Below is a small trained network, with its code and all its weights. Each question gives an input and a target symbol and asks what happens when units are switched off, that is, made to give their printed mean instead of their output.

import numpy as np


def w(rows, s, z=0):
    codes = np.array(rows[::2]) - 128.0
    scale = np.full(codes.shape[1], s)
    scale[-1] = z or s
    return codes * scale


def f(y):
    return np.maximum(y, 0)


def softmax(a):
    e = np.exp(a - a.max(-1, keepdims=True))
    return e / e.sum(-1, keepdims=True)


def log_softmax(a):
    a = a - a.max(-1, keepdims=True)
    return a - np.log(np.exp(a).sum(-1, keepdims=True))


def net(x, mask):
    ids = ['εζηθλμπω'.index(c) for c in x.split()]
    T = len(ids)
    res = E[ids] + P[:T]
    q, k, v = (res @ M[0].T for M in (Q, K, V))
    z = softmax(np.where(np.tri(T) > 0, q @ k.T / 2**0.5, -1e9)) @ v
    res = res + np.where(mask[0], z, O[0][:, -1]) @ O[0][:, :-1]
    y = f(res @ A[0][:, :-1].T + A[0][:, -1])
    res = res + np.where(mask[1:13], y, B[0][:, -1]) @ B[0][:, :-1]
    return log_softmax(res[-1] @ U[:, :-1].T + U[:, -1])


Q, K, V, O, A, B = {}, {}, {}, {}, {}, {}
E = w([
[235,120,40,134,153,37],'ε',
[129,158,175,151,125,121],'ζ',
[89,178,133,146,132,89],'η',
[210,110,160,107,187,136],'θ',
[72,131,145,173,107,43],'λ',
[138,133,193,204,79,113],'μ',
[194,147,203,198,145,218],'π',
[38,251,168,96,146,165],'ω',
],0.018)
P = w([
[166,163,190,155,195,12],'0',
[117,109,199,167,240,46],'1',
[218,173,142,101,71,1],'2',
[110,105,186,164,227,75],'3',
[207,183,132,113,64,38],'4',
[103,101,176,166,212,105],'5',
[201,201,124,125,55,74],'6',
[92,111,167,176,205,139],'7',
[182,213,116,130,54,111],'8',
[87,121,159,186,194,175],'9',
[183,219,106,150,43,147],'10',
[84,126,155,198,182,211],'11',
[168,249,107,153,35,192],'12',
[54,102,147,204,156,203],'13',
],0.0094)
Q[0] = w([
[164,229,162,202,78,74],'head 0',
[150,110,80,26,3,137],'head 0',
],0.026)
K[0] = w([
[171,96,36,101,141,234],'head 0',
[252,156,154,79,243,28],'head 0',
],0.022)
V[0] = w([
[38,145,6,206,113,69],'head 0',
[71,118,188,233,44,83],'head 0',
],0.017)
O[0] = w([
[121,118,160,97,98,3,49],'head 0',
[90,83,42,188,165,91,249],'head 0',
],0.016,0.011)
A[0] = w([
[73,205,143,86,187,155,141],'neuron 0',
[62,111,189,166,141,125,121],'neuron 1',
[81,114,117,188,63,146,79],'neuron 2',
[82,103,121,124,98,98,191],'neuron 3',
[104,93,103,102,144,211,33],'neuron 4',
[175,185,44,113,74,94,131],'neuron 5',
[163,2,120,94,155,134,164],'neuron 6',
[142,156,126,161,161,191,193],'neuron 7',
[88,106,174,23,143,208,95],'neuron 8',
[171,112,188,168,161,131,254],'neuron 9',
[195,143,116,194,47,135,74],'neuron 10',
[184,172,138,173,37,94,143],'neuron 11',
],0.011,0.0049)
B[0] = w([
[221,92,142,151,120,195,177],'neuron 0',
[165,116,138,116,70,183,170],'neuron 1',
[202,139,147,107,145,124,207],'neuron 2',
[149,118,198,88,138,108,183],'neuron 3',
[202,156,211,100,196,132,208],'neuron 4',
[102,131,201,164,85,159,166],'neuron 5',
[149,146,177,60,76,152,184],'neuron 6',
[5,153,78,88,113,57,254],'neuron 7',
[103,64,91,147,94,18,179],'neuron 8',
[129,130,141,134,57,213,184],'neuron 9',
[148,54,151,116,142,153,179],'neuron 10',
[168,148,38,151,188,59,193],'neuron 11',
],0.014,0.022)
U = w([
[166,153,95,96,140,114,90],'ε',
[83,113,69,152,145,117,232],'ζ',
[85,114,166,163,174,108,135],'η',
[107,86,87,48,119,127,178],'θ',
[114,90,174,128,166,118,2],'λ',
[146,2,93,142,237,131,123],'μ',
[136,113,135,82,209,142,51],'π',
[141,121,191,144,104,197,239],'ω',
],0.0085,0.0039)

Each question gives the input, a string of symbols that net reads in full, and the target symbol t.
The units are the heads (2 rows each of Q, K, V and O) and the neurons (one row each of A and B). Each row of codes is followed by its name. A weight is (code - 128) times the scale printed after its matrix; where a second scale follows, it is the last column's (O, A, B and U).
mask holds one flag per unit, heads first, then neurons. A switched-off unit (its flag False) gives its mean, the last column of its rows in O or B, instead of its output. The means were averaged over made-up inputs and are rounded, as every weight is.
A unit's drop is (log p(t) with every unit on - log p(t) with that unit switched off) / (log p(t) with every unit on - log p(t) with every unit switched off).
The circuit of an input: a set's keep is (log p(t) with only the set's units on - log p(t) with every unit switched off) / (log p(t) with every unit on - log p(t) with every unit switched off). Starting from the 12 units with the biggest drops (on a tie, the unit counted first), units are removed one at a time, each time the one whose removal leaves the highest keep (on an exact tie, the one counted first), for as long as the keep stays at least 0.8.
circuit, biggest first: the units of the circuit, biggest drop first
most important unit: the unit with the biggest drop
top k neurons: the k neurons with the biggest drops, biggest first
input ε ζ ε θ μ ε ε π μ ω ω η, target ω: most important unit : neuron 7
input μ ζ μ π ζ μ μ μ θ ζ ζ θ ω ζ, target ω: top 4 neurons : [neuron 7; neuron 11; neuron 8; neuron 1]
input θ μ ε ε μ μ π ζ, target π: circuit, biggest first : [neuron 4; head 0; neuron 8; neuron 7]
input ε η μ μ μ π ζ ε, target π: circuit, biggest first : [neuron 4; head 0; neuron 7]
input ε μ μ μ ε ω ε μ π ζ, target π: circuit, biggest first : [neuron 4; head 0; neuron 7]
input ε θ μ ε θ, target θ: circuit, biggest first : [neuron 8; neuron 7; head 0]
input θ θ μ μ ω, target θ: circuit, biggest first : [neuron 7; head 0]
input μ ω μ ε θ θ θ ε ε μ ω ζ λ, target ε: circuit, biggest first : [neuron 11; head 0]
input η ζ μ η ζ, target ζ: circuit, biggest first : [neuron 4; neuron 6]
input μ λ ζ η θ, target θ: top 3 neurons : [neuron 7; neuron 8; neuron 9]
input θ μ θ η ε ζ μ ζ μ π ε ε ε π, target π: circuit, biggest first : [neuron 4; neuron 7; head 0]
input μ ε ε η μ π λ θ μ ζ ω μ θ η, target μ: circuit, biggest first : [neuron 7; head 0]
input π ε ε μ θ ε ε η, target η: top 3 neurons : [neuron 0; neuron 6; neuron 10]
input ε ζ μ ε μ ε θ μ μ μ ω ε ζ, target ε: most important unit : neuron 11
input λ ζ ε ε, target ζ: circuit, biggest first : [neuron 4; neuron 2]
input ε μ μ π λ, target π: top 3 neurons : [neuron 4; neuron 7; neuron 8]
input ζ η θ θ ζ ω λ ε η ζ ε ε ω μ, target ω: top 3 neurons : [neuron 7; neuron 8; neuron 1]
input ε ω ω μ μ μ μ ζ ω ε, target ω: top 4 neurons : [neuron 7; neuron 11; neuron 8; neuron 5]
input η μ ε μ ω ζ μ ε μ ζ μ ζ, target μ: top 2 neurons : [neuron 7; neuron 9]
input ζ θ λ μ μ ζ η μ ε θ μ ζ λ, target θ: top 2 neurons : [neuron 7; neuron 8]
